Here is a tiny trained network, its code and every weight. The questions are about switching its units off for an input and a target symbol, where a switched-off unit gives its printed mean instead of its output.

import numpy as np


def w(rows, s, z=0):
    codes = np.array(rows[::2]) - 128.0
    scale = np.full(codes.shape[1], s)
    scale[-1] = z or s
    return codes * scale


def softmax(a):
    e = np.exp(a - a.max(-1, keepdims=True))
    return e / e.sum(-1, keepdims=True)


def log_softmax(a):
    a = a - a.max(-1, keepdims=True)
    return a - np.log(np.exp(a).sum(-1, keepdims=True))


def net(x, mask):
    ids = ['Ξαβγδεηθμπτ'.index(c) for c in x.split()]
    T = len(ids)
    res = E[ids] + P[:T]
    u = 0
    for l in range(3):
        r = res
        for j in range(2):
            rows = slice(4 * j, 4 * j + 4)
            q, k, v = (r @ M[l][rows].T for M in (Q, K, V))
            z = softmax(np.where(np.tri(T) > 0, q @ k.T / 4**0.5, -1e9)) @ v
            o = O[l][rows]
            res = res + np.where(mask[u + j], z, o[:, -1]) @ o[:, :-1]
        u += 2
    return log_softmax(res[-1] @ U[:, :-1].T + U[:, -1])


Q, K, V, O = {}, {}, {}, {}
E = w([
[114,159,136],'Ξ',
[79,108,96],'α',
[139,78,164],'β',
[114,108,169],'γ',
[159,35,73],'δ',
[125,151,125],'ε',
[161,112,149],'η',
[202,156,158],'θ',
[158,223,197],'μ',
[155,79,166],'π',
[248,108,113],'τ',
],0.017)
P = w([
[95,91,245],'0',
[81,88,141],'1',
[123,64,161],'2',
[144,80,172],'3',
[83,157,42],'4',
[37,4,69],'5',
[189,135,207],'6',
[95,205,32],'7',
[68,113,103],'8',
[118,187,220],'9',
[65,141,48],'10',
[42,172,4],'11',
[135,70,190],'12',
],0.0044)
Q[0] = w([
[148,128,59],'0.h0',
[132,177,195],'0.h0',
[251,25,220],'0.h0',
[87,203,19],'0.h0',
[137,120,173],'0.h1',
[94,96,162],'0.h1',
[138,213,242],'0.h1',
[107,127,116],'0.h1',
],0.011)
K[0] = w([
[97,212,44],'0.h0',
[207,82,179],'0.h0',
[148,69,72],'0.h0',
[108,247,74],'0.h0',
[143,153,103],'0.h1',
[156,129,177],'0.h1',
[56,175,164],'0.h1',
[125,121,180],'0.h1',
],0.013)
V[0] = w([
[182,70,145],'0.h0',
[157,188,3],'0.h0',
[163,158,46],'0.h0',
[241,53,203],'0.h0',
[19,136,204],'0.h1',
[97,123,95],'0.h1',
[156,121,209],'0.h1',
[182,114,10],'0.h1',
],0.0049)
O[0] = w([
[89,157,92,201],'0.h0',
[127,88,194,2],'0.h0',
[121,109,163,56],'0.h0',
[97,217,80,246],'0.h0',
[55,83,5,138],'0.h1',
[111,94,147,115],'0.h1',
[133,189,47,176],'0.h1',
[184,158,253,99],'0.h1',
],0.0065,0.0015)
Q[1] = w([
[121,178,248],'1.h0',
[109,96,156],'1.h0',
[133,168,188],'1.h0',
[145,158,134],'1.h0',
[25,113,120],'1.h1',
[35,123,148],'1.h1',
[197,117,122],'1.h1',
[119,132,79],'1.h1',
],0.015)
K[1] = w([
[8,220,209],'1.h0',
[96,126,182],'1.h0',
[76,184,171],'1.h0',
[155,147,137],'1.h0',
[209,115,110],'1.h1',
[199,73,98],'1.h1',
[82,196,130],'1.h1',
[128,150,170],'1.h1',
],0.015)
V[1] = w([
[128,76,16],'1.h0',
[60,190,139],'1.h0',
[208,74,40],'1.h0',
[253,152,12],'1.h0',
[88,135,115],'1.h1',
[163,111,122],'1.h1',
[79,113,127],'1.h1',
[106,163,139],'1.h1',
],0.0078)
O[1] = w([
[240,142,254,254],'1.h0',
[206,81,83,116],'1.h0',
[122,133,224,208],'1.h0',
[112,23,174,195],'1.h0',
[16,126,61,148],'1.h1',
[217,128,144,131],'1.h1',
[92,96,54,145],'1.h1',
[31,151,155,111],'1.h1',
],0.0049,0.0024)
Q[2] = w([
[143,118,124],'2.h0',
[150,76,68],'2.h0',
[140,162,210],'2.h0',
[133,100,19],'2.h0',
[162,172,33],'2.h1',
[147,165,87],'2.h1',
[109,81,161],'2.h1',
[127,1,23],'2.h1',
],0.016)
K[2] = w([
[108,120,118],'2.h0',
[47,165,117],'2.h0',
[182,55,103],'2.h0',
[91,180,184],'2.h0',
[186,184,39],'2.h1',
[145,175,99],'2.h1',
[102,76,169],'2.h1',
[184,6,52],'2.h1',
],0.016)
V[2] = w([
[114,6,202],'2.h0',
[233,175,82],'2.h0',
[105,91,66],'2.h0',
[35,172,150],'2.h0',
[27,91,56],'2.h1',
[142,35,37],'2.h1',
[137,90,108],'2.h1',
[98,135,120],'2.h1',
],0.012)
O[2] = w([
[100,94,64,250],'2.h0',
[225,102,183,72],'2.h0',
[184,217,92,190],'2.h0',
[25,144,125,85],'2.h0',
[247,153,153,219],'2.h1',
[180,239,86,227],'2.h1',
[144,164,103,164],'2.h1',
[152,121,144,135],'2.h1',
],0.012,0.0017)
U = w([
[113,139,130,44],'Ξ',
[143,124,39,167],'α',
[154,107,82,109],'β',
[100,147,105,43],'γ',
[120,50,12,166],'δ',
[127,127,120,186],'ε',
[153,94,102,56],'η',
[137,96,137,52],'θ',
[108,147,186,254],'μ',
[155,100,96,62],'π',
[182,41,114,116],'τ',
],0.011,0.0045)

Each question gives the input, a string of symbols that net reads in full, and the target symbol t.
The units are the heads (4 rows each of Q, K, V and O). Each row of codes is followed by its name. A weight is (code - 128) times the scale printed after its matrix; where a second scale follows, it is the last column's (O and U).
mask holds one flag per head, layer by layer. A switched-off head (its flag False) gives its mean, the last column of its rows in O, instead of its output. The means were averaged over made-up inputs and are rounded, as every weight is.
A unit's drop is (log p(t) with every unit on - log p(t) with that unit switched off) / (log p(t) with every unit on - log p(t) with every unit switched off).
The circuit of an input: a set's keep is (log p(t) with only the set's units on - log p(t) with every unit switched off) / (log p(t) with every unit on - log p(t) with every unit switched off). Starting from all 6 units, units are removed one at a time, each time the one whose removal leaves the highest keep (on an exact tie, the one counted first), for as long as the keep stays at least 0.8.
circuit, biggest first: the units of the circuit, biggest drop first
most important unit: the unit with the biggest drop
heads that matter: for each layer, one digit per head in row order, 1 if its drop is at least 0.15 and else 0, layers parted by /
drop of u: that unit's drop, to one decimal
input θ μ β τ τ Ξ, target τ: heads that matter -> 00 / 01 / 10
input η γ α τ β γ, target τ: circuit, biggest first -> (2.h0 1.h1)
input δ α ε η α δ ε η Ξ, target δ: heads that matter -> 00 / 00 / 11
input π θ γ π δ δ β α γ η α α π, target δ: heads that matter -> 00 / 10 / 11
input τ α θ, target τ: heads that matter -> 01 / 01 / 10
input μ α β δ α μ μ δ α α π, target δ: circuit, biggest first -> (1.h0 2.h0)
input θ μ τ μ α θ μ π ε ε θ, target μ: heads that matter -> 10 / 10 / 10
input α ε δ δ δ ε η ε δ δ η ε, target δ: heads that matter -> 00 / 00 / 11
input δ η δ β, target δ: heads that matter -> 00 / 10 / 11
input β α α, target α: most important unit -> 2.h1
input α γ β η, target α: heads that matter -> 01 / 01 / 11
input α π β ε γ ε η Ξ μ η μ ε, target μ: heads that matter -> 00 / 00 / 10
input γ γ ε η α α τ μ μ α, target τ: heads that matter -> 01 / 11 / 10
input γ η τ α α τ μ τ Ξ, target τ: most important unit -> 2.h0
input ε π β τ α α θ δ τ τ τ ε, target τ: circuit, biggest first -> (2.h0 0.h1)
input δ η α θ, target δ: heads that matter -> 00 / 00 / 11
input α β α γ, target α: drop of 0.h1 -> 0.3
input δ δ η Ξ α α δ α δ β γ α β, target δ: drop of 2.h1 -> 0.2
input α α β, target α: drop of 2.h1 -> 0.3
